Each row has two labels, one from each of two sets.
1.011	-6.377	-0.843	0.649	-0.067	0.762	2.761	0.052	-0.796	3.907	1.240	0.399	0.419	-0.108	0.164	2.529 : (89) Z
-1.815	-4.124	-0.728	0.553	-0.262	-2.703	0.881	-2.473	0.467	3.790	0.696	-0.457	0.931	0.634	-0.191	1.906 : (96) Z
3.228	-2.487	2.516	-1.498	-0.024	3.925	0.757	0.240	-2.171	-1.129	-0.814	0.147	-1.004	-0.174	1.625	1.795 : (95) Z
0.846	5.430	1.080	-3.976	-0.687	-0.690	-1.234	0.003	1.910	-3.297	0.633	0.208	-0.551	1.126	0.588	0.604 : (95) H
-0.033	-8.987	-0.936	0.568	-0.606	0.682	2.305	-0.024	-3.276	2.583	2.382	-1.338	-0.159	-0.044	0.639	2.016 : (89) Z
-0.139	-2.696	-0.350	-0.058	0.430	0.015	1.079	-0.580	0.362	1.940	0.588	-0.082	0.210	0.493	-0.060	0.769 : (96) Z
-0.688	2.314	-1.830	0.695	0.953	-0.050	1.299	0.772	1.677	2.032	0.617	0.297	0.032	0.007	-1.102	0.551 : (89) V
-1.502	0.009	1.594	0.369	-1.566	-0.976	0.508	-0.839	3.686	2.454	-0.586	0.954	1.539	0.356	-0.513	-0.168 : (87) V
-2.045	-3.556	-0.275	-0.363	0.616	-2.874	-0.700	-0.383	2.667	0.520	1.947	0.090	0.718	0.677	-0.800	-0.616 : (96) H
1.153	2.885	2.861	-2.085	-0.629	1.910	-1.814	0.304	1.308	-4.882	-0.282	1.262	0.051	0.020	1.069	-0.849 : (95) H
-1.023	-6.380	-0.951	-0.151	-0.157	-2.480	-0.578	-0.767	0.030	-0.967	3.485	-1.357	0.995	0.338	-0.472	0.784 : (96) H
-2.135	-5.899	0.108	-1.199	-0.186	-2.357	-0.952	-0.745	0.598	0.442	1.697	-0.488	1.064	0.160	0.060	0.134 : (96) H
1.264	1.528	2.111	-2.345	-0.586	1.803	0.635	-0.227	-1.092	-2.128	1.202	-1.030	-1.052	-0.127	0.650	0.990 : (95) Z
1.316	-1.822	-2.282	-1.457	-0.300	-0.067	-0.480	0.065	-0.367	-3.963	1.562	0.777	-1.192	-0.156	1.253	1.248 : (95) H
-0.900	-8.987	-0.461	-1.987	0.628	-3.685	-2.351	-1.215	0.495	-1.067	1.298	-0.652	0.582	0.371	0.697	-0.559 : (87) H
-2.313	-7.383	-1.137	-1.042	0.714	-3.856	-0.006	-2.127	2.745	2.241	2.315	-1.069	0.131	0.537	-0.385	-0.772 : (96) H
-0.389	-4.888	-1.778	0.028	0.684	-0.343	0.216	0.761	-1.414	-0.859	2.219	-0.724	-0.809	-0.387	-0.140	-0.157 : (89) H
-0.262	-6.744	-0.185	-0.823	0.203	0.696	1.452	1.458	-1.160	-1.358	2.613	-0.982	-0.513	-0.480	0.496	0.076 : (89) H
-1.770	-8.987	-1.562	-1.136	0.390	-3.840	-1.609	-0.553	0.822	1.087	1.872	-0.684	0.580	0.237	0.575	-0.607 : (96) H
0.913	4.968	1.320	-2.180	0.538	1.470	-0.031	0.479	0.127	-3.931	0.717	-0.429	-1.273	1.118	0.493	-0.202 : (95) H
0.156	-1.964	-1.287	-2.404	0.260	-0.982	-1.082	-0.969	1.001	-1.846	0.762	-0.266	-1.202	0.136	1.282	0.118 : (95) H
-0.153	3.818	1.035	-0.180	0.080	0.109	0.864	-0.121	3.785	0.110	-0.809	1.539	0.730	0.537	-0.443	0.163 : (95) V
-1.193	-8.558	-0.031	-0.620	0.030	-3.364	-1.710	-1.504	0.384	0.981	0.648	-0.471	0.806	-0.150	0.490	-0.026 : (87) H
-1.374	-8.987	-0.869	-0.856	0.483	-2.871	-2.032	-0.502	2.633	-0.988	1.423	1.568	1.204	0.190	-0.073	-0.534 : (87) H
0.089	7.193	2.565	-1.345	-0.096	1.554	0.451	-0.101	2.755	1.101	-0.734	-0.857	0.098	0.354	-0.170	0.384 : (95) V
-0.758	-6.846	-0.595	-1.950	0.384	-1.253	-0.851	-0.825	-0.919	-1.337	2.446	-1.832	-0.612	-0.157	-0.300	0.299 : (96) H
-2.862	-7.243	-3.439	0.337	0.030	-1.953	1.341	-0.294	0.135	1.787	2.352	-1.962	-0.081	-0.105	-0.111	2.225 : (89) Z
-1.249	-6.495	0.758	-0.658	1.028	-0.847	0.223	-0.342	-0.182	0.566	2.293	-0.681	0.691	-0.156	-0.032	-0.330 : (96) H
0.080	-0.769	-0.834	-2.589	0.336	-0.070	-0.888	-0.349	0.756	-1.459	0.886	-1.505	-1.670	0.134	0.691	0.307 : (95) H
-0.989	-8.987	0.536	-0.651	0.133	-2.151	-1.551	-0.460	1.210	-1.693	0.361	0.962	1.699	0.270	0.298	-0.642 : (87) H
-2.132	3.217	0.056	0.560	0.384	-1.508	1.746	-0.836	3.275	4.673	0.580	0.363	1.449	0.962	-0.992	1.165 : (96) V
0.544	-2.864	-0.261	0.270	-0.471	1.925	1.947	0.042	-0.775	1.868	1.199	-0.382	0.269	-0.296	0.990	1.073 : (89) Z
0.128	-2.188	-0.006	-2.926	0.068	-1.690	-2.077	-0.448	3.217	-3.593	1.255	0.471	0.716	0.346	0.952	-0.203 : (95) H
-0.241	0.295	-0.491	-0.903	0.304	0.649	-0.396	0.328	3.946	0.895	-2.017	0.865	0.187	0.166	1.872	-1.142 : (91) V
-1.268	-8.233	-0.762	-0.919	0.519	-2.882	-1.324	-0.605	0.273	-0.448	2.229	-0.771	0.582	0.239	0.032	-0.673 : (96) H
-0.957	-3.779	1.440	-1.261	-0.291	-2.769	-1.516	-1.272	-1.082	-0.075	0.501	-2.095	-0.259	0.274	0.994	-0.607 : (96) H
-1.094	1.423	-1.766	0.275	1.881	-0.286	0.102	0.703	4.325	2.387	-1.303	1.191	0.938	-0.451	-1.254	-0.719 : (91) V
-0.037	-8.987	-2.587	-0.531	0.783	-1.633	-1.644	0.253	-1.779	-0.725	0.037	0.300	-0.196	-0.101	-1.784	-1.225 : (91) H
